Below are the code and all the weights of a small trained network. Each question names an input and a class and asks about switching units off, where a switched-off unit gives its printed mean instead of its output.

import numpy as np


def w(rows, s, z=0):
    codes = np.array(rows[::2]) - 128.0
    scale = np.full(codes.shape[1], s)
    scale[-1] = z or s
    return codes * scale


def f(y):
    return y / 2 * (1 + np.tanh(0.7978845608 * (y + 0.044715 * y**3)))


def log_softmax(a):
    a = a - a.max(-1, keepdims=True)
    return a - np.log(np.exp(a).sum(-1, keepdims=True))


def net(x, mask):
    res = np.array(x, float).reshape(1, 8) / 4 @ E
    y = f(res @ A[0][:, :-1].T + A[0][:, -1])
    res = res + np.where(mask, y, B[0][:, -1]) @ B[0][:, :-1]
    return log_softmax(res[-1] @ U[:, :-1].T + U[:, -1])


A, B = {}, {}
E = w([
[148,171,158,135],'x0',
[236,2,231,37],'x1',
[131,132,131,125],'x2',
[197,187,25,31],'x3',
[124,107,117,129],'x4',
[23,78,220,183],'x5',
[111,119,121,121],'x6',
[127,122,124,132],'x7',
],0.0063)
A[0] = w([
[98,136,145,165,3],'N1',
[120,71,114,165,253],'N2',
[149,126,76,6,211],'N3',
[159,176,68,213,253],'N4',
[62,128,155,184,180],'N5',
[91,186,141,152,133],'N6',
[172,96,68,121,196],'N7',
[193,70,153,89,196],'N8',
[70,167,81,218,208],'N9',
[148,99,157,75,216],'N10',
[165,158,159,83,185],'N11',
[128,142,82,120,252],'N12',
],0.014,0.0046)
B[0] = w([
[144,55,146,56,135],'N1',
[63,181,172,237,178],'N2',
[237,190,109,183,248],'N3',
[67,192,23,125,212],'N4',
[28,75,162,58,194],'N5',
[73,68,48,75,164],'N6',
[231,225,132,96,192],'N7',
[213,89,207,173,240],'N8',
[89,181,57,1,223],'N9',
[188,64,213,222,207],'N10',
[154,66,107,195,182],'N11',
[161,213,72,169,186],'N12',
],0.0074,0.011)
U = w([
[68,173,31,133,253],'0',
[168,42,114,178,248],'1',
[133,169,3,152,14],'2',
[212,107,81,120,3],'3',
[59,65,62,66,63],'4',
[107,48,161,160,111],'5',
],0.011,0.0046)

Each question gives the input, the list of numbers given to net, and the class t.
The units are the neurons (one row each of A and B). Each row of codes is followed by its name. A weight is (code - 128) times the scale printed after its matrix; where a second scale follows, it is the last column's (A, B and U).
mask holds one flag per neuron, in row order. A switched-off neuron (its flag False) gives its mean, the last column of its row in B, instead of its output. The means were averaged over made-up inputs and are rounded, as every weight is.
A unit's drop is (log p(t) with every unit on - log p(t) with that unit switched off) / (log p(t) with every unit on - log p(t) with every unit switched off).
The circuit of an input: a set's keep is (log p(t) with only the set's units on - log p(t) with every unit switched off) / (log p(t) with every unit on - log p(t) with every unit switched off). Starting from all 12 units, units are removed one at a time, each time the one whose removal leaves the highest keep (on an exact tie, the one counted first), for as long as the keep stays at least 0.8.
units of the circuit, in order: the units of the circuit, biggest drop first
unit that matters most: the unit with the biggest drop
top k neurons: the k neurons with the biggest drops, biggest first
drop when u is switched off: that unit's drop, to one decimal
input [-7,-7,8,-6,-6,4,6,-5], class 4: unit that matters most => N5
input [-6,-7,-4,-2,-7,3,1,-4], class 4: units of the circuit, in order => N5, N3
input [-6,-2,2,-4,-3,-5,-6,-3], class 0: units of the circuit, in order => N3, N8
input [6,6,-1,-1,-1,-8,-4,7], class 1: top 2 neurons => N10, N9
input [-6,-7,7,-7,-3,2,-6,-1], class 4: units of the circuit, in order => N5, N6
input [2,-6,-6,-3,8,1,-1,4], class 4: units of the circuit, in order => N5, N3
input [-8,0,0,-5,5,3,2,-6], class 4: units of the circuit, in order => N8, N5
input [-6,-1,4,-6,-7,-2,-3,7], class 0: drop when N8 is switched off => 0.3
input [-6,2,-1,0,-8,1,8,-3], class 5: drop when N3 is switched off => 0.3
input [0,4,5,0,-6,7,5,-1], class 5: drop when N5 is switched off => 0.1
input [-1,-1,-5,-4,1,-4,8,3], class 0: drop when N8 is switched off => 0.2
